Below is a small trained network, with its code and all its weights. Each question gives an input and a class and asks what happens when units are switched off, that is, made to give their printed mean instead of their output.

import numpy as np


def w(rows, s, z=0):
    codes = np.array(rows[::2]) - 128.0
    scale = np.full(codes.shape[1], s)
    scale[-1] = z or s
    return codes * scale


def norm(h):
    return h / np.sqrt((h * h).mean(-1, keepdims=True) + 1e-5)


def f(y):
    return y / 2 * (1 + np.tanh(0.7978845608 * (y + 0.044715 * y**3)))


def log_softmax(a):
    a = a - a.max(-1, keepdims=True)
    return a - np.log(np.exp(a).sum(-1, keepdims=True))


def net(x, mask):
    res = np.array(x, float).reshape(1, 3) / 4 @ E
    u = 0
    for l in range(2):
        y = f(norm(res) @ A[l][:, :-1].T + A[l][:, -1])
        res = res + np.where(mask[u : u + 13], y, B[l][:, -1]) @ B[l][:, :-1]
        u += 13
    return log_softmax(norm(res)[-1] @ U[:, :-1].T + U[:, -1])


A, B = {}, {}
E = w([
[238,129,84,162,186,38,182,129,142,108,250],'x0',
[247,95,234,3,1,163,89,142,133,113,53],'x1',
[87,132,180,213,73,220,97,126,110,243,211],'x2',
],0.0089)
A[0] = w([
[180,127,155,88,82,147,125,122,128,131,88,34],'L0N1',
[163,124,159,97,80,154,115,132,125,130,96,18],'L0N2',
[239,125,130,102,121,91,126,126,130,116,170,75],'L0N3',
[152,127,153,147,82,154,128,131,128,160,183,96],'L0N4',
[128,120,120,119,118,142,132,118,129,134,127,222],'L0N5',
[139,129,121,119,137,105,133,132,132,117,112,125],'L0N6',
[97,120,130,137,149,125,125,128,130,119,91,68],'L0N7',
[163,125,145,98,87,143,130,133,130,133,90,2],'L0N8',
[167,127,113,106,157,89,132,127,125,100,105,189],'L0N9',
[100,120,125,133,120,135,125,116,123,142,125,64],'L0N10',
[117,129,131,181,133,144,121,129,127,159,253,75],'L0N11',
[86,129,119,119,137,119,124,135,136,125,105,50],'L0N12',
[64,129,146,151,98,179,116,130,127,161,115,44],'L0N13',
],0.027,0.0049)
B[0] = w([
[140,127,166,126,73,84,134,138,136,169,48,234],'L0N1',
[150,150,136,175,97,99,84,162,160,151,51,224],'L0N2',
[90,161,146,89,156,196,248,180,118,17,134,245],'L0N3',
[145,75,161,86,182,140,5,107,178,157,140,197],'L0N4',
[110,125,157,99,67,121,129,149,93,161,181,149],'L0N5',
[124,110,141,121,177,160,102,110,147,123,129,166],'L0N6',
[129,179,82,111,110,130,122,98,75,132,118,164],'L0N7',
[156,128,123,132,74,116,128,114,168,155,64,206],'L0N8',
[128,86,148,56,207,158,74,121,142,110,166,228],'L0N9',
[113,141,145,120,134,132,153,140,149,70,129,147],'L0N10',
[201,67,118,191,119,51,142,115,158,172,188,249],'L0N11',
[115,159,78,125,129,141,126,106,72,143,105,161],'L0N12',
[66,176,164,147,122,226,149,150,101,67,144,219],'L0N13',
],0.029,0.02)
A[1] = w([
[196,97,66,182,123,1,167,108,134,163,189,116],'L1N1',
[65,185,91,127,96,129,176,155,87,119,112,30],'L1N2',
[137,118,120,119,113,91,139,115,139,146,109,62],'L1N3',
[173,113,104,136,123,129,158,136,142,139,149,60],'L1N4',
[109,139,115,151,92,75,120,140,143,166,59,134],'L1N5',
[112,120,89,87,149,138,28,84,99,197,126,4],'L1N6',
[134,144,76,85,145,82,97,115,119,152,117,49],'L1N7',
[144,125,99,91,132,104,118,121,105,130,125,38],'L1N8',
[133,97,123,101,100,98,108,139,105,170,173,74],'L1N9',
[112,115,115,93,102,75,112,147,103,164,179,123],'L1N10',
[93,113,134,106,111,110,137,140,118,161,134,80],'L1N11',
[157,140,127,144,39,72,118,122,132,182,45,135],'L1N12',
[132,132,101,110,87,139,117,112,73,188,157,67],'L1N13',
],0.026,0.0035)
B[1] = w([
[152,54,55,205,118,94,233,44,117,250,104,244],'L1N1',
[154,153,54,132,128,91,186,111,97,150,107,168],'L1N2',
[138,132,181,179,120,155,136,78,129,95,69,149],'L1N3',
[79,134,136,154,164,180,122,92,150,212,43,160],'L1N4',
[153,153,146,124,77,129,129,121,137,177,51,209],'L1N5',
[66,66,146,95,100,36,68,93,108,116,111,173],'L1N6',
[127,79,141,80,164,164,78,86,118,135,129,149],'L1N7',
[136,134,146,143,145,40,130,102,134,60,122,137],'L1N8',
[133,129,123,86,191,105,174,179,140,81,136,153],'L1N9',
[176,145,119,89,139,154,153,125,143,80,148,146],'L1N10',
[188,168,217,202,242,215,88,42,138,104,24,124],'L1N11',
[224,158,108,101,36,87,87,170,135,140,83,254],'L1N12',
[129,110,195,125,194,184,147,123,165,105,112,137],'L1N13',
],0.027,0.022)
U = w([
[137,116,160,18,204,172,219,190,168,21,114,170],'0',
[156,119,140,158,105,84,22,150,166,177,171,1],'1',
[102,181,121,104,123,77,116,146,144,167,176,39],'2',
[67,101,97,57,148,64,46,46,67,105,106,148],'3',
[182,27,92,188,170,74,207,73,168,211,167,191],'4',
[52,238,61,159,101,188,199,105,24,71,129,118],'5',
[209,169,151,96,24,88,83,175,168,163,1,184],'6',
[86,141,203,191,90,204,74,166,154,104,226,127],'7',
],0.013,0.0064)

Each question gives the input, the list of numbers given to net, and the class t.
The units are the neurons (one row each of A and B). Each row of codes is followed by its name. A weight is (code - 128) times the scale printed after its matrix; where a second scale follows, it is the last column's (A, B and U).
mask holds one flag per neuron, layer by layer. A switched-off neuron (its flag False) gives its mean, the last column of its row in B, instead of its output. The means were averaged over made-up inputs and are rounded, as every weight is.
A unit's drop is (log p(t) with every unit on - log p(t) with that unit switched off) / (log p(t) with every unit on - log p(t) with every unit switched off).
The circuit of an input: a set's keep is (log p(t) with only the set's units on - log p(t) with every unit switched off) / (log p(t) with every unit on - log p(t) with every unit switched off). Starting from the 12 units with the biggest drops (on a tie, the unit counted first), units are removed one at a time, each time the one whose removal leaves the highest keep (on an exact tie, the one counted first), for as long as the keep stays at least 0.8.
units of the circuit, in order: the units of the circuit, biggest drop first
top k neurons: the k neurons with the biggest drops, biggest first
top k neurons in layer l: the k neurons of layer l with the biggest drops, biggest first
drop when u is switched off: that unit's drop, to one decimal
input [8,8,-6], class 0: units of the circuit, in order => (L0N3)
input [-6,1,5], class 7: units of the circuit, in order => (L0N13 L1N12)
input [-3,-3,4], class 7: units of the circuit, in order => (L0N13 L1N1)
input [0,-5,-4], class 3: top 2 neurons => (L0N3 L0N11)
input [2,6,-8], class 0: top 2 neurons => (L0N3 L0N9)
input [-1,0,-7], class 3: top 3 neurons in layer 0 => (L0N9 L0N13 L0N3)
input [8,7,8], class 4: top 4 neurons in layer 0 => (L0N11 L0N13 L0N9 L0N3)
input [-1,-6,-3], class 3: top 2 neurons in layer 1 => (L1N6 L1N7)
input [-7,-7,-6], class 3: top 2 neurons => (L0N3 L1N6)
input [-3,-4,4], class 7: top 2 neurons in layer 1 => (L1N1 L1N2)
input [1,-7,-5], class 3: top 2 neurons => (L0N3 L0N11)
input [6,6,2], class 0: drop when L0N3 is switched off => 1.2
input [-1,-2,8], class 4: drop when L0N11 is switched off => 2.7
input [-8,-8,5], class 5: units of the circuit, in order => (L0N13)
input [7,-2,-3], class 0: drop when L0N3 is switched off => 0.3
input [1,-3,4], class 4: drop when L0N11 is switched off => 1.4
